In the rows, zero is written as 128.
Each row has a class, written after it, and each block has its own classes.
120,194,121,105,122,134,103,148,151,144,176,123,179,141,157,129,69,138,135,161,167,164,194,101,153,181,176,186,122,83,116,201,147,90,112,69,220,147  L
111,185,127,101,132,118,80,163,160,136,189,120,144,147,137,144,109,153,118,155,175,172,169,130,133,175,147,175,132,64,114,181,137,89,132,77,201,101  Y
124,187,119,102,124,136,90,148,155,131,190,124,170,143,145,140,66,139,125,160,177,176,193,109,161,160,176,192,129,83,123,200,145,91,108,67,233,140  L
98,192,129,119,116,105,94,156,161,151,185,115,161,150,148,155,111,149,141,169,176,148,168,138,139,203,152,178,128,73,110,181,153,95,137,70,164,128  N
98,186,139,117,120,101,100,163,158,150,185,122,154,155,147,143,109,142,117,159,180,155,168,136,135,199,136,173,121,74,129,178,161,97,117,77,184,111  S
119,134,77,149,152,100,132,132,144,105,167,89,165,129,119,156,102,71,88,144,127,180,142,116,113,91,156,159,113,118,128,95,122,127,144,148,89,124  Y
118,170,126,103,119,92,86,159,159,151,176,122,138,147,136,147,107,160,129,160,171,150,157,135,146,200,149,172,137,60,115,195,148,105,119,90,191,109  Q
74,109,76,134,136,103,143,91,204,116,146,87,163,182,97,149,48,108,151,188,132,155,136,175,133,115,169,188,61,128,93,113,161,150,145,129,145,144  Y
141,106,166,182,140,113,52,129,145,125,151,155,166,176,122,195,143,110,123,128,129,153,132,237,150,145,123,154,75,102,107,48,141,139,148,165,165,117  S
150,112,163,176,145,117,47,127,132,125,161,141,181,179,134,180,147,92,132,119,109,146,118,223,147,150,122,133,74,101,87,50,140,149,161,156,149,125  F
145,113,161,169,144,115,54,136,138,127,152,140,174,164,132,185,150,82,143,119,109,157,118,213,156,154,134,150,77,97,92,48,130,158,145,178,134,128  L
106,126,89,139,144,96,152,136,154,127,151,84,176,121,123,152,94,54,105,131,122,154,148,104,125,111,160,152,99,120,155,108,132,139,137,165,90,153  S
81,109,74,136,142,101,140,99,186,111,157,93,176,177,101,144,65,99,138,177,129,161,140,162,125,99,171,178,77,123,93,117,158,145,143,143,145,138  Y
130,192,114,96,122,139,98,147,156,130,182,123,176,138,131,132,76,139,139,160,182,160,197,113,161,176,170,182,113,76,123,194,150,99,130,64,213,148  A
127,123,89,127,150,95,154,131,156,110,158,86,171,113,123,149,99,58,91,134,113,169,148,95,120,79,176,172,102,117,138,120,122,144,144,171,97,127  V
111,142,70,148,142,98,149,127,141,118,166,87,174,124,131,150,99,78,118,148,129,153,153,101,120,105,177,159,112,126,140,122,129,130,149,146,83,152  N
82,105,84,136,136,86,142,93,188,124,170,97,170,183,101,140,49,117,135,181,141,144,147,164,121,109,168,189,74,110,93,121,171,147,157,120,149,136  F
129,119,70,137,145,88,144,134,147,112,167,99,157,128,115,160,88,71,89,143,135,163,149,99,130,90,181,163,120,111,141,124,125,143,138,159,96,138  Q
121,184,120,104,123,125,100,159,163,142,174,124,175,141,156,141,76,135,112,168,188,157,200,100,155,166,173,176,119,88,141,200,154,96,110,77,230,145  S
152,113,169,164,145,121,47,138,136,122,157,151,157,176,126,184,145,107,134,126,122,155,117,220,151,160,122,152,93,100,83,43,128,141,137,165,153,117  L
75,101,87,145,138,91,152,97,188,112,162,98,178,179,93,139,51,94,146,182,133,162,138,170,143,114,174,204,71,118,91,110,167,159,139,139,147,137  L
126,175,120,114,132,109,92,166,144,128,198,127,137,155,135,143,115,144,107,158,179,159,160,135,144,193,151,174,141,65,122,181,144,98,118,80,189,97  Q
142,182,106,99,131,131,106,155,161,129,182,134,157,144,145,139,74,129,115,179,188,160,197,87,171,161,195,193,119,70,131,209,138,91,115,82,227,136  Q
127,194,120,83,124,134,94,144,157,138,167,124,160,137,145,135,77,145,114,155,172,157,201,91,151,157,179,189,125,86,125,210,143,98,119,75,227,139  V
150,115,165,164,145,115,49,119,130,119,150,149,173,184,125,179,148,98,133,113,101,148,114,223,143,154,119,143,79,115,83,57,133,156,148,167,148,118  V
124,115,82,129,144,87,143,129,156,115,177,89,160,111,115,150,96,90,96,146,137,165,143,109,120,86,159,169,116,99,148,123,135,124,155,145,94,120  F
177,114,188,166,133,79,62,125,126,118,160,145,161,176,161,174,147,87,105,125,116,164,110,191,136,149,103,130,92,106,78,62,129,131,152,151,149,106  F
155,111,154,176,152,120,44,129,130,125,157,139,175,166,142,182,146,99,118,118,106,148,120,213,136,147,114,134,77,101,86,56,134,133,158,170,149,132  F
80,110,87,134,130,98,146,100,196,121,163,90,176,174,102,154,54,103,158,177,133,152,140,168,145,122,173,195,77,121,103,109,164,149,131,132,144,145  L
152,149,184,176,128,94,58,115,116,128,159,143,171,189,143,177,150,85,144,116,117,163,125,208,135,174,115,140,97,123,81,59,130,125,164,146,118,125  N
122,112,77,147,140,87,148,123,150,113,159,96,166,136,114,165,94,64,98,142,122,165,142,117,134,96,174,164,113,111,133,117,130,142,138,164,96,141  Q
137,193,116,100,135,135,96,159,148,134,186,123,166,138,153,134,71,141,117,164,180,171,194,89,150,166,174,189,134,80,124,193,134,84,110,75,224,134  L
159,144,195,162,124,79,57,122,119,138,153,145,176,185,157,175,138,79,133,112,113,167,125,199,129,180,111,145,107,111,72,59,138,131,153,145,125,119  L
169,147,188,154,134,90,52,114,116,121,153,150,161,198,148,170,138,67,111,103,103,164,130,204,123,169,114,147,97,118,72,65,135,138,160,149,138,116  V
77,105,81,142,143,100,165,93,188,106,155,90,186,190,95,138,45,79,136,186,126,155,144,153,138,93,186,203,46,127,94,113,163,173,142,144,147,144  V
95,184,139,115,120,98,91,165,158,156,180,121,158,159,149,141,101,149,120,165,178,151,167,133,133,209,134,172,117,76,117,186,163,99,114,78,197,116  S
107,184,131,110,130,109,88,159,147,137,190,124,150,161,137,135,110,147,112,155,168,160,167,132,132,176,150,182,122,76,112,185,152,116,125,75,197,99  V
170,116,153,168,147,120,50,126,116,117,145,154,166,168,129,188,153,102,121,114,111,137,120,220,145,158,129,135,103,100,89,53,127,132,146,180,145,122  Q
69,118,78,131,138,104,146,92,206,115,155,93,168,181,96,140,48,92,138,189,134,161,148,156,133,120,173,194,60,123,91,127,161,145,149,123,147,145  Y
113,124,92,147,142,89,149,135,150,121,157,84,176,124,130,156,89,59,104,141,133,163,138,117,121,100,156,160,108,124,145,113,139,135,136,153,87,137  S
169,129,199,152,126,81,62,119,129,136,152,144,165,171,160,173,151,82,120,102,107,159,114,195,122,176,92,129,94,102,74,61,129,122,174,148,115,121  F
115,178,125,111,127,109,90,168,150,143,204,113,152,145,141,144,112,159,113,161,170,147,160,135,132,177,145,165,134,56,125,182,156,102,130,69,191,93  F
75,111,87,139,135,98,142,101,180,114,168,94,187,179,97,143,43,103,150,180,138,157,138,170,138,124,171,201,74,124,90,114,169,153,139,125,148,139  L
143,199,111,99,137,142,95,149,156,123,182,124,173,138,150,133,78,135,115,170,173,176,195,103,152,146,189,182,129,76,120,204,132,87,124,68,239,113  Y
75,97,82,134,140,88,137,96,182,115,163,101,171,173,90,134,49,112,148,178,143,158,145,164,137,103,175,198,92,116,94,123,164,152,133,138,156,139  L
146,177,116,87,133,135,90,151,159,138,186,126,165,118,159,138,82,152,110,161,178,156,205,81,150,139,179,179,122,65,140,210,137,74,132,82,239,139  F
127,207,111,99,126,144,98,139,156,132,196,133,177,148,140,141,75,147,137,174,186,155,210,100,153,159,192,193,126,88,124,205,143,77,136,61,223,143  N
177,134,177,173,131,86,63,122,123,117,152,145,154,182,148,177,153,89,119,118,111,157,116,223,126,175,97,132,93,110,73,51,139,134,157,149,128,112  A
72,118,76,144,132,93,152,85,190,118,165,104,173,182,91,139,54,119,165,196,151,147,150,170,133,127,177,203,72,125,92,120,166,142,157,120,126,151  N
70,102,80,136,135,91,154,86,204,116,153,92,167,186,91,139,58,84,144,180,123,157,144,162,143,103,178,201,57,130,103,126,169,167,136,140,144,145  V
128,182,119,94,123,134,101,154,163,135,185,121,172,125,146,140,70,140,135,172,176,164,192,99,167,148,189,195,122,75,136,204,145,96,113,76,227,131  L
119,120,76,135,152,107,136,130,168,103,175,99,160,127,119,160,89,82,91,149,135,185,158,110,119,71,179,169,101,111,133,117,117,129,143,148,116,130  Y
112,194,133,109,129,109,87,165,142,139,189,118,160,150,146,136,113,154,118,151,169,174,164,134,121,189,144,168,136,66,106,178,143,90,131,76,187,93  Y
111,193,129,117,126,105,99,165,137,138,185,113,158,149,131,130,114,143,116,145,169,157,169,133,124,203,129,163,133,69,107,168,153,107,137,70,173,112  A
139,129,157,168,146,119,50,118,132,122,158,157,167,169,123,180,149,106,146,122,122,139,133,215,145,158,131,150,92,111,85,61,129,129,172,159,136,135  N
133,199,119,98,129,143,101,146,156,131,183,127,172,155,145,142,74,131,125,165,174,164,194,102,159,157,181,200,107,84,126,194,143,94,123,68,224,131  V
166,150,183,158,136,95,43,132,124,126,153,138,169,183,156,181,140,75,124,113,113,170,109,208,124,182,100,131,101,117,70,60,130,127,170,138,121,109  Y
130,188,120,113,136,131,105,153,155,128,185,123,184,148,154,136,70,114,111,171,185,169,194,99,160,154,180,186,110,86,135,198,146,94,111,81,233,131  S
85,102,74,137,148,101,139,100,197,98,165,92,170,172,98,149,60,91,131,186,138,168,136,164,135,98,175,191,69,123,98,113,153,149,149,134,145,128  Y
118,188,135,106,124,105,89,164,140,154,193,117,160,149,144,133,100,159,119,153,170,147,168,127,121,195,139,166,141,56,113,185,156,94,139,63,184,105  F
70,119,73,151,137,107,164,92,191,112,169,100,178,191,94,139,58,108,154,200,146,145,153,165,132,130,182,198,68,127,96,118,166,138,144,123,131,153  N
133,112,174,172,143,109,46,125,138,121,162,154,184,174,126,194,151,95,123,114,128,147,123,231,144,149,113,143,83,108,98,49,142,139,153,162,149,116  S
97,178,135,115,123,95,87,162,161,141,200,126,153,148,141,153,103,152,118,162,191,156,163,145,142,177,142,185,127,72,133,187,162,100,127,65,197,92  S
73,98,83,146,137,89,155,96,197,116,153,100,177,180,98,142,49,90,140,188,142,149,143,168,144,117,168,194,61,129,112,117,175,151,135,142,151,147  S
177,135,183,170,128,82,57,126,113,127,165,151,164,187,152,167,135,103,109,123,121,162,123,209,122,167,104,138,103,106,80,64,146,129,169,128,143,101  F
117,130,81,137,146,99,146,120,153,108,167,93,168,143,117,152,82,74,96,141,123,165,153,112,122,85,174,175,100,125,133,114,133,146,138,148,110,134  V
117,185,126,99,130,110,81,171,159,145,184,114,149,146,139,141,108,147,128,158,168,165,163,128,129,183,150,165,138,62,115,181,139,101,131,79,185,100  Y
134,191,114,92,138,142,96,143,159,127,178,124,162,150,145,133,65,136,109,164,173,163,202,91,154,147,186,191,113,92,127,207,138,100,115,75,242,138  V
129,191,116,100,123,140,93,151,164,139,187,125,163,141,150,141,60,144,131,169,176,169,196,101,163,168,179,193,119,87,128,204,144,89,107,62,232,144  L
91,101,69,152,140,93,154,94,179,112,160,103,180,191,99,147,49,96,140,193,137,140,138,166,136,119,184,190,66,126,90,116,166,159,140,135,137,140  Q
96,191,133,118,121,98,92,172,135,159,180,110,162,147,147,133,110,160,128,156,166,153,158,124,123,215,130,171,135,75,107,169,157,102,120,77,170,111  L
124,209,114,109,131,150,101,140,146,134,188,128,184,152,145,132,86,144,137,170,180,154,207,103,148,170,186,184,127,88,116,198,142,74,129,68,220,145  N

Next block, with new classes.
46,81,156,144,161,146,141,112,161,188,110,130,84,153,134,124,138,91,155,129,132,144,129,155,116,128,124,190,96,111,119,178,107,155,89,84,159,193  B
113,138,143,130,118,130,113,128,133,106,124,133,121,114,118,131,151,127,123,134,133,134,143,124,136,122,141,123,121,121,125,122,105,119,137,130,115,133  H
124,108,122,137,137,141,131,91,141,135,137,120,113,102,128,141,128,110,114,143,131,156,133,118,95,130,127,106,113,139,130,115,146,139,107,100,127,125  G
108,132,138,137,119,136,120,125,139,123,118,128,133,115,127,113,119,98,141,115,135,139,124,137,136,128,133,131,127,135,118,120,106,133,141,142,136,152  D
124,121,123,138,158,138,137,118,123,159,130,116,132,112,139,123,119,124,132,142,148,133,129,146,103,134,130,148,115,136,149,134,137,121,107,117,141,126  B
145,90,164,126,92,108,136,118,146,118,90,157,183,79,145,51,147,155,74,102,111,80,61,87,113,153,147,163,90,97,181,156,44,129,191,123,92,132  U
103,120,132,117,124,113,127,123,128,133,131,126,113,112,119,131,150,122,110,122,118,124,140,100,120,114,134,127,112,127,136,126,103,123,116,118,132,145  Z
128,151,153,121,167,71,116,145,126,95,115,140,119,121,106,95,146,137,131,106,144,143,138,131,112,112,115,192,118,133,155,97,101,102,147,143,156,124  H
103,101,134,127,142,121,146,95,135,144,128,134,116,116,149,115,108,127,99,145,126,112,98,135,82,140,134,126,118,139,149,146,122,140,104,93,156,119  Z
112,114,91,114,117,114,142,127,101,109,119,117,122,124,116,160,157,158,111,113,132,103,141,78,112,103,127,97,124,146,137,127,97,74,114,131,157,182  Z
164,122,102,130,125,118,126,126,108,123,121,125,98,97,122,153,146,150,102,133,95,110,152,128,110,118,145,112,105,123,155,141,113,93,101,114,132,143  G
117,184,168,122,114,117,97,135,111,120,130,80,166,132,124,149,126,136,128,145,149,145,128,82,126,118,149,124,136,142,122,101,129,117,123,145,130,115  U
99,129,130,134,120,125,126,115,130,122,125,116,126,117,124,135,144,127,133,132,133,139,140,109,132,114,128,110,121,130,131,125,109,133,119,139,136,141  U
124,112,140,134,136,151,134,101,129,131,136,117,127,105,140,120,119,130,120,138,135,141,134,125,96,138,125,129,114,137,148,137,124,135,101,121,134,123  U
116,146,132,108,128,116,117,128,125,130,130,117,113,124,117,136,153,134,121,134,116,117,138,104,115,127,145,130,115,117,124,125,112,116,125,128,125,133  Z
110,127,122,136,160,150,138,102,123,137,132,117,116,120,136,121,132,122,134,143,137,132,133,148,111,124,128,132,123,139,149,139,136,129,123,114,153,129  M
104,137,142,133,118,145,121,117,119,123,136,114,143,116,143,120,143,124,130,166,136,134,142,105,147,131,150,116,126,126,128,143,101,129,139,130,130,152  G
93,130,132,123,123,137,131,130,121,114,126,121,127,167,120,128,149,144,145,131,133,125,136,81,110,114,131,125,112,122,112,121,115,115,111,139,131,144  M
99,122,150,116,128,116,135,125,124,129,127,119,130,129,124,138,143,124,124,116,134,127,144,98,117,108,131,113,115,136,127,133,88,111,118,134,155,142  U
119,123,115,132,125,116,142,122,115,135,128,125,107,114,123,106,130,137,121,114,118,130,142,111,107,114,129,118,119,126,125,129,107,117,114,118,138,150  B
126,121,134,135,157,152,120,121,125,141,121,105,139,103,137,116,110,122,121,130,135,136,146,162,100,134,122,142,106,151,163,137,135,127,105,132,152,100  U
96,96,112,185,129,191,141,68,165,167,142,91,131,86,140,139,111,60,119,109,97,124,136,178,172,131,150,125,110,146,191,176,122,149,119,131,134,146  D
159,97,121,114,120,104,97,125,117,113,109,144,119,120,116,165,176,127,120,121,121,138,137,78,94,114,114,109,90,139,145,102,106,133,131,136,120,138  D
118,111,132,135,158,145,139,98,127,148,119,132,126,102,150,117,123,129,126,134,129,123,113,146,112,129,134,137,117,125,163,152,114,140,119,130,140,125  G
135,124,141,133,129,135,117,128,132,88,116,135,101,133,120,128,141,140,131,123,123,137,135,133,127,121,125,126,125,127,136,130,118,130,146,117,133,142  M
113,133,141,141,152,132,128,128,118,144,135,114,121,129,142,116,119,134,134,138,143,133,122,124,107,136,138,149,119,128,132,146,119,126,108,109,132,123  T
125,130,130,123,137,141,125,125,114,116,124,121,121,114,125,127,149,131,128,126,129,134,151,118,123,109,137,118,118,126,140,130,117,110,126,122,142,147  M
99,131,142,141,150,162,127,104,121,141,128,117,130,120,142,118,132,120,135,160,137,136,142,144,123,120,138,137,117,136,153,140,136,140,115,118,147,122  M
87,132,167,134,103,143,91,151,117,94,134,134,108,206,144,142,140,143,142,148,115,138,115,75,143,133,144,140,123,121,101,143,151,157,135,101,112,144  T
141,116,127,137,142,140,133,112,130,138,128,125,123,101,140,122,121,133,125,146,129,141,134,143,117,136,128,124,126,127,146,137,134,137,115,123,135,120  G
116,135,150,110,117,139,109,130,126,109,123,132,132,131,122,132,142,129,121,127,133,125,133,107,128,129,139,138,120,125,123,118,107,117,142,132,117,139  Z
149,131,121,128,158,139,134,116,106,141,138,122,126,98,146,114,117,131,126,142,129,131,147,147,111,135,130,131,124,135,147,144,131,117,117,118,141,130  G
114,113,164,170,116,151,124,99,123,110,141,125,112,132,127,142,160,114,132,155,127,175,159,112,163,85,141,111,96,153,146,125,129,136,160,130,129,162  G
136,108,128,136,125,165,121,102,100,143,129,131,103,105,147,152,110,119,124,129,128,139,101,115,85,144,124,145,125,150,145,131,136,151,89,113,113,154  D
176,102,127,124,123,134,155,111,116,98,127,120,120,116,118,121,146,136,138,115,101,148,182,134,147,99,91,89,96,139,127,116,160,128,101,170,135,142  M
127,112,129,144,146,177,107,89,110,147,125,106,126,148,146,115,118,138,139,137,121,159,126,121,94,141,110,152,115,136,151,139,155,173,103,96,117,153  M
106,138,153,124,119,155,116,106,125,97,126,130,138,123,121,100,145,134,122,118,132,152,119,100,129,125,144,136,120,114,133,94,86,142,165,125,121,144  M
116,127,92,128,160,150,130,104,110,173,140,136,104,123,143,128,130,125,122,147,129,101,122,159,92,137,121,153,118,130,148,156,132,131,98,100,118,119  B
152,112,124,124,159,125,133,104,132,138,141,143,130,105,140,120,99,96,123,115,119,132,166,172,126,133,126,112,131,126,144,139,139,121,106,101,145,113  H
128,120,173,143,144,125,133,89,134,133,135,121,126,132,147,116,104,101,139,139,128,152,118,137,113,136,147,121,106,131,122,137,118,157,139,129,147,113  D
132,114,134,132,150,138,138,107,127,148,130,127,117,116,138,127,118,118,132,151,131,137,140,144,108,139,130,133,120,137,137,139,126,130,114,118,149,124  G
120,119,133,126,121,108,131,120,148,141,112,123,115,84,103,117,147,96,135,108,114,156,136,128,141,138,135,122,120,116,115,102,106,147,161,132,126,146  H
113,131,119,135,145,155,125,110,131,160,128,108,135,105,137,110,142,134,128,161,141,135,123,143,108,152,120,150,118,143,152,123,127,149,114,125,140,120  T
123,114,131,137,125,115,132,128,119,115,119,111,100,148,122,134,129,129,138,126,123,150,134,97,113,113,148,123,112,121,107,136,135,99,119,124,155,148  B
109,131,139,130,113,137,119,125,129,115,120,125,130,118,126,121,139,127,121,131,128,136,135,117,121,127,130,131,118,135,123,115,120,134,128,133,138,138  D
112,110,162,127,179,145,116,116,124,178,113,123,152,105,144,119,131,127,135,120,145,153,145,160,122,135,129,146,111,114,158,137,104,168,134,116,136,111  H
117,132,134,134,155,148,120,109,132,137,130,120,124,109,140,128,125,114,131,142,141,138,122,156,105,143,140,144,119,134,145,128,124,136,127,124,153,122  D
91,132,142,122,122,123,128,119,124,128,127,116,130,129,126,130,138,129,127,127,129,129,134,98,121,118,132,124,120,129,125,128,104,131,117,134,140,132  U
110,136,135,128,128,123,117,143,108,137,116,119,139,114,129,124,151,119,131,158,147,120,131,116,123,104,123,148,105,138,142,123,118,120,87,149,124,129  M
131,123,135,119,122,121,129,125,129,125,127,116,117,101,117,140,145,135,104,128,118,125,145,112,118,123,140,120,117,133,144,125,117,111,124,122,139,132  Z
120,125,127,131,152,163,129,106,125,148,129,114,122,116,137,130,127,124,129,146,128,130,141,140,107,136,132,135,127,134,152,143,149,138,109,107,141,116  M
149,124,128,117,100,124,126,133,111,137,144,125,131,117,124,166,130,121,95,136,126,75,135,68,94,143,134,142,127,154,160,148,80,87,83,119,99,127  B
94,127,147,127,133,141,122,118,120,121,129,117,118,135,137,122,151,131,129,135,124,139,135,100,117,113,146,123,103,129,131,133,114,124,112,122,152,151  T
103,131,140,122,132,121,127,122,130,125,127,121,125,118,127,139,150,123,121,131,132,124,131,113,134,120,130,128,122,137,139,125,101,127,115,125,149,139  T
108,136,135,122,139,112,122,122,117,105,127,128,118,135,133,121,140,126,122,136,132,123,136,123,122,110,131,131,112,131,130,135,111,113,122,122,147,143  B
124,93,125,133,138,150,142,108,102,176,124,134,140,121,147,120,110,128,115,147,134,110,135,128,87,152,127,165,117,144,155,154,110,115,85,99,141,139  H
142,116,63,94,128,14,171,174,139,142,139,119,93,129,78,175,160,143,135,82,116,116,160,109,141,124,78,76,149,106,72,95,117,103,82,130,148,153  H
116,126,141,128,155,120,125,118,101,135,148,106,110,147,146,130,121,131,140,147,120,153,145,97,109,134,148,115,116,118,120,145,115,143,119,113,147,129  G
125,116,124,146,148,171,132,121,119,155,128,109,160,89,141,116,117,127,128,127,172,141,119,147,118,141,119,149,124,141,152,138,121,121,134,127,113,129  U
143,108,107,134,133,163,138,106,119,148,137,121,123,98,124,143,128,125,113,139,131,129,135,124,116,154,122,150,126,138,148,128,123,124,122,123,109,110  G
81,123,138,134,164,151,133,100,130,131,136,104,125,136,132,131,111,119,144,131,152,150,131,111,87,143,139,137,123,134,128,127,125,130,106,134,145,105  H
115,119,148,108,121,136,140,121,126,119,124,120,124,97,122,138,146,142,100,130,127,118,131,98,110,134,145,135,116,130,139,123,109,107,126,120,139,141  Z
111,125,123,134,130,128,122,118,126,122,125,120,126,114,128,132,140,118,122,124,131,133,134,121,117,120,140,121,113,133,135,125,108,118,129,124,151,147  D
157,131,129,95,179,109,123,113,106,153,152,140,92,120,133,140,143,91,111,137,111,113,165,157,100,122,128,135,104,121,129,154,126,110,104,66,140,120  M
84,158,146,113,123,129,114,110,129,107,132,122,123,135,127,124,135,123,150,131,130,149,142,91,128,129,156,110,136,104,98,114,102,136,146,126,139,142  U
124,120,136,136,154,138,127,106,125,147,136,121,123,111,144,126,119,122,126,122,133,133,131,138,106,128,131,129,118,128,152,154,119,133,116,108,130,126  U
120,121,133,137,157,139,133,108,135,143,136,117,118,116,140,133,117,121,132,141,136,131,131,140,88,148,131,139,119,141,146,142,133,138,108,120,151,113  D
111,121,111,116,134,145,145,97,123,121,129,121,139,118,126,100,141,130,120,118,121,127,145,108,111,117,122,122,113,124,135,115,124,114,105,127,147,147  M
118,118,135,134,125,130,132,118,118,106,125,133,123,137,128,117,143,129,134,134,132,136,132,111,129,106,126,121,113,132,137,122,106,124,123,140,140,145  M
